Below is a small trained network, with its code and all its weights. Each question gives an input and a target symbol and asks what happens when units are switched off, that is, made to give their printed mean instead of their output.

import numpy as np


def w(rows, s, z=0):
    codes = np.array(rows[::2]) - 128.0
    scale = np.full(codes.shape[1], s)
    scale[-1] = z or s
    return codes * scale


def f(y):
    return y / 2 * (1 + np.tanh(0.7978845608 * (y + 0.044715 * y**3)))


def softmax(a):
    e = np.exp(a - a.max(-1, keepdims=True))
    return e / e.sum(-1, keepdims=True)


def log_softmax(a):
    a = a - a.max(-1, keepdims=True)
    return a - np.log(np.exp(a).sum(-1, keepdims=True))


def net(x, mask):
    ids = ['βζθξτω'.index(c) for c in x.split()]
    T = len(ids)
    res = E[ids] + P[:T]
    u = 0
    for l in range(3):
        r = res
        for j in range(3):
            rows = slice(3 * j, 3 * j + 3)
            q, k, v = (r @ M[l][rows].T for M in (Q, K, V))
            z = softmax(np.where(np.tri(T) > 0, q @ k.T / 3**0.5, -1e9)) @ v
            o = O[l][rows]
            res = res + np.where(mask[u + j], z, o[:, -1]) @ o[:, :-1]
        u += 3
        y = f(res @ A[l][:, :-1].T + A[l][:, -1])
        res = res + np.where(mask[u : u + 4], y, B[l][:, -1]) @ B[l][:, :-1]
        u += 4
    return log_softmax(res[-1] @ U[:, :-1].T + U[:, -1])


Q, K, V, O, A, B = {}, {}, {}, {}, {}, {}
E = w([
[106,29,100,92,30,144],'β',
[171,167,182,161,63,191],'ζ',
[102,255,110,203,155,188],'θ',
[141,218,114,69,215,38],'ξ',
[42,78,59,141,187,89],'τ',
[197,177,185,52,72,44],'ω',
],0.0092)
P = w([
[93,126,226,179,154,159],'0',
[215,135,92,180,138,157],'1',
[59,167,157,110,98,133],'2',
[202,124,87,176,123,109],'3',
[55,164,126,59,89,97],'4',
[197,119,63,155,108,79],'5',
[40,148,110,2,82,78],'6',
[211,105,39,121,107,66],'7',
],0.0072)
Q[0] = w([
[180,106,253,89,61,103],'L0H0',
[155,128,98,107,202,56],'L0H0',
[170,206,181,127,145,87],'L0H0',
[157,88,110,145,116,144],'L0H1',
[153,89,120,140,115,140],'L0H1',
[154,104,123,134,115,133],'L0H1',
[123,142,134,130,121,150],'L0H2',
[130,116,117,113,122,99],'L0H2',
[131,136,123,140,139,147],'L0H2',
],0.017)
K[0] = w([
[178,113,187,94,59,108],'L0H0',
[116,151,131,107,203,32],'L0H0',
[190,249,173,125,155,99],'L0H0',
[166,62,138,134,104,148],'L0H1',
[154,75,145,132,101,140],'L0H1',
[149,97,142,121,105,134],'L0H1',
[139,117,153,138,133,130],'L0H2',
[98,128,113,104,111,113],'L0H2',
[143,127,117,145,141,136],'L0H2',
],0.015)
V[0] = w([
[88,87,106,28,78,84],'L0H0',
[75,108,76,1,101,65],'L0H0',
[126,166,96,151,165,125],'L0H0',
[152,141,115,157,165,129],'L0H1',
[64,172,131,128,165,112],'L0H1',
[102,157,135,141,164,124],'L0H1',
[81,151,124,96,144,60],'L0H2',
[125,129,227,204,187,164],'L0H2',
[64,115,49,41,85,54],'L0H2',
],0.0057)
O[0] = w([
[76,139,188,231,90,94,237],'L0H0',
[63,195,177,251,117,55,255],'L0H0',
[128,173,85,115,166,124,113],'L0H0',
[124,105,142,160,155,127,94],'L0H1',
[81,199,159,150,154,102,129],'L0H1',
[92,157,161,151,161,115,114],'L0H1',
[96,79,126,140,73,36,120],'L0H2',
[129,94,191,174,118,254,98],'L0H2',
[122,143,98,84,89,2,154],'L0H2',
],0.005,0.0012)
A[0] = w([
[89,184,241,241,103,148,217],'L0N0',
[140,140,81,116,117,145,154],'L0N1',
[83,55,81,151,106,96,153],'L0N2',
[245,127,2,233,101,136,254],'L0N3',
],0.0063,0.0031)
B[0] = w([
[109,170,204,197,95,159,194],'L0N0',
[149,148,108,117,114,132,147],'L0N1',
[72,64,98,130,99,109,184],'L0N2',
[254,176,75,150,100,131,253],'L0N3',
],0.0076,0.0046)
Q[1] = w([
[117,104,153,161,121,87],'L1H0',
[107,111,181,213,51,139],'L1H0',
[148,101,98,97,130,165],'L1H0',
[240,244,41,253,38,86],'L1H1',
[190,126,2,232,40,73],'L1H1',
[113,115,122,54,163,79],'L1H1',
[189,137,87,146,139,94],'L1H2',
[138,63,181,130,52,124],'L1H2',
[124,40,162,131,74,116],'L1H2',
],0.0077)
K[1] = w([
[87,56,123,100,108,96],'L1H0',
[129,87,133,133,48,125],'L1H0',
[186,135,91,150,159,164],'L1H0',
[116,140,104,106,101,2],'L1H1',
[139,85,75,121,103,7],'L1H1',
[181,136,137,114,197,158],'L1H1',
[153,136,86,129,88,102],'L1H2',
[142,63,112,132,187,167],'L1H2',
[127,62,110,143,182,143],'L1H2',
],0.0072)
V[1] = w([
[146,122,106,119,126,117],'L1H0',
[102,80,133,149,72,146],'L1H0',
[101,90,149,150,78,152],'L1H0',
[52,9,14,211,169,165],'L1H1',
[164,93,138,101,21,171],'L1H1',
[111,6,172,149,3,162],'L1H1',
[119,152,84,117,153,124],'L1H2',
[133,100,162,128,40,128],'L1H2',
[191,154,130,99,124,152],'L1H2',
],0.0053)
O[1] = w([
[139,162,118,120,127,127,119],'L1H0',
[115,137,175,142,142,177,178],'L1H0',
[114,119,174,146,148,162,184],'L1H0',
[154,49,41,255,138,126,54],'L1H1',
[71,145,80,104,31,164,251],'L1H1',
[45,133,107,177,33,144,221],'L1H1',
[142,148,107,107,123,154,96],'L1H2',
[107,161,161,169,185,92,198],'L1H2',
[167,104,115,139,146,114,210],'L1H2',
],0.0056,0.0025)
A[1] = w([
[221,213,122,13,139,137,118],'L1N0',
[181,83,21,218,117,163,7],'L1N1',
[255,55,106,163,248,91,151],'L1N2',
[80,190,222,246,135,184,24],'L1N3',
],0.0066,0.002)
B[1] = w([
[62,125,192,64,121,153,255],'L1N0',
[193,74,77,141,123,109,243],'L1N1',
[121,80,180,162,254,92,206],'L1N2',
[150,116,194,228,194,184,213],'L1N3',
],0.0088,0.0062)
Q[2] = w([
[110,110,115,128,119,135],'L2H0',
[114,115,121,130,120,133],'L2H0',
[138,132,127,123,129,132],'L2H0',
[88,106,133,118,110,137],'L2H1',
[171,161,148,130,109,145],'L2H1',
[145,111,83,145,185,104],'L2H1',
[162,60,162,150,52,198],'L2H2',
[80,2,156,126,129,87],'L2H2',
[146,81,33,118,31,164],'L2H2',
],0.0071)
K[2] = w([
[121,135,137,119,156,130],'L2H0',
[128,133,137,121,139,129],'L2H0',
[118,121,122,132,127,126],'L2H0',
[181,139,91,107,126,103],'L2H1',
[88,151,139,111,69,159],'L2H1',
[117,84,147,172,180,138],'L2H1',
[128,101,179,127,37,156],'L2H2',
[84,2,146,143,118,92],'L2H2',
[173,41,91,69,88,200],'L2H2',
],0.007)
V[2] = w([
[31,85,139,163,153,83],'L2H0',
[169,145,127,116,95,122],'L2H0',
[173,122,107,114,100,135],'L2H0',
[177,164,92,136,94,165],'L2H1',
[24,105,181,142,87,131],'L2H1',
[146,69,97,130,154,91],'L2H1',
[235,71,145,210,136,254],'L2H2',
[228,76,146,202,134,248],'L2H2',
[164,93,170,196,153,237],'L2H2',
],0.0032)
O[2] = w([
[60,194,142,137,110,131,136],'L2H0',
[160,115,121,147,132,144,106],'L2H0',
[162,92,150,141,134,162,101],'L2H0',
[118,94,168,84,160,111,127],'L2H1',
[140,102,77,195,144,162,164],'L2H1',
[118,185,184,134,95,147,97],'L2H1',
[118,152,47,32,101,1,252],'L2H2',
[118,146,60,46,108,16,243],'L2H2',
[49,121,96,40,136,27,230],'L2H2',
],0.0033,0.0041)
A[2] = w([
[119,137,163,125,145,157,255],'L2N0',
[195,57,111,212,189,142,78],'L2N1',
[133,166,171,253,150,185,103],'L2N2',
[113,128,218,114,199,99,145],'L2N3',
],0.0079,0.006)
B[2] = w([
[71,139,175,153,124,163,218],'L2N0',
[106,254,224,138,120,26,184],'L2N1',
[230,8,103,106,225,148,196],'L2N2',
[136,110,21,193,84,225,255],'L2N3',
],0.0064,0.0095)
U = w([
[148,54,153,215,184,201,205],'β',
[17,253,182,76,56,119,253],'ζ',
[173,76,156,65,131,126,19],'θ',
[171,165,164,148,171,44,39],'ξ',
[123,50,101,41,188,103,1],'τ',
[187,149,32,185,54,142,83],'ω',
],0.005,0.0046)

Each question gives the input, a string of symbols that net reads in full, and the target symbol t.
The units are the heads (3 rows each of Q, K, V and O) and the neurons (one row each of A and B). Each row of codes is followed by its name. A weight is (code - 128) times the scale printed after its matrix; where a second scale follows, it is the last column's (O, A, B and U).
mask holds one flag per unit, layer by layer, with each layer's heads first. A switched-off unit (its flag False) gives its mean, the last column of its rows in O or B, instead of its output. The means were averaged over made-up inputs and are rounded, as every weight is.
A unit's drop is (log p(t) with every unit on - log p(t) with that unit switched off) / (log p(t) with every unit on - log p(t) with every unit switched off).
The circuit of an input: a set's keep is (log p(t) with only the set's units on - log p(t) with every unit switched off) / (log p(t) with every unit on - log p(t) with every unit switched off). Starting from the 12 units with the biggest drops (on a tie, the unit counted first), units are removed one at a time, each time the one whose removal leaves the highest keep (on an exact tie, the one counted first), for as long as the keep stays at least 0.8.
units of the circuit, in order: the units of the circuit, biggest drop first
most important unit: the unit with the biggest drop
top k neurons: the k neurons with the biggest drops, biggest first
top k neurons in layer l: the k neurons of layer l with the biggest drops, biggest first
which heads matter: for each layer, one digit per head in row order, 1 if its drop is at least 0.15 and else 0, layers parted by /
input τ ξ ζ β ω ζ θ, target β: units of the circuit, in order -> (L0H1; L2N2; L1N3; L0N0)
input β ω ω ζ, target ζ: which heads matter -> 100 / 010 / 000
input β ω θ ζ, target ζ: which heads matter -> 000 / 010 / 000
input β β ω ξ, target β: top 4 neurons -> (L1N2; L2N3; L1N0; L0N0)
input β ξ τ θ, target ξ: which heads matter -> 001 / 010 / 000
input ζ β ξ θ θ ζ ω, target β: top 3 neurons -> (L0N0; L2N2; L1N3)
input β ξ ζ ω β β β ζ, target ω: top 2 neurons -> (L0N3; L1N2)
input ω ξ τ ζ β τ θ ω, target ζ: units of the circuit, in order -> (L1N0; L2N2; L1N1)
input θ ζ τ θ, target ξ: which heads matter -> 000 / 010 / 000
input ω β β β ξ τ τ, target ζ: most important unit -> L0H2
input τ β β, target ζ: top 2 neurons -> (L1N1; L2N2)
input β ω β β ξ τ ζ, target β: top 2 neurons in layer 0 -> (L0N0; L0N2)
input β θ β β ω θ, target ζ: which heads matter -> 001 / 010 / 000
input ξ ω ξ β ξ ξ τ, target β: most important unit -> L2H2
input θ ζ ζ θ, target τ: top 2 neurons -> (L1N0; L1N3)
input τ ζ θ θ β, target β: which heads matter -> 100 / 100 / 000
input ζ β θ β τ, target β: which heads matter -> 110 / 000 / 001
input ζ θ β θ, target ω: which heads matter -> 100 / 010 / 000
input θ ζ β β θ ζ β ζ, target ω: top 2 neurons in layer 0 -> (L0N3; L0N2)
input τ ξ τ β, target ω: which heads matter -> 000 / 010 / 000
input ω β τ β τ ζ θ, target β: top neuron -> (L2N2)
input β ξ β θ, target ω: which heads matter -> 101 / 010 / 000
input ξ β ζ τ β τ τ, target ζ: which heads matter -> 000 / 000 / 000
input ξ ξ ξ β β ξ ζ ξ, target β: which heads matter -> 000 / 010 / 001
input ξ ξ θ θ τ θ θ ζ, target ξ: which heads matter -> 000 / 010 / 000
input θ ω τ θ ω θ ζ, target β: top 2 neurons -> (L0N0; L0N3)
input ω β ξ θ θ τ ξ τ, target ξ: top neuron in layer 1 -> (L1N2)
input ω θ τ ζ β, target β: top 2 neurons in layer 2 -> (L2N2; L2N1)
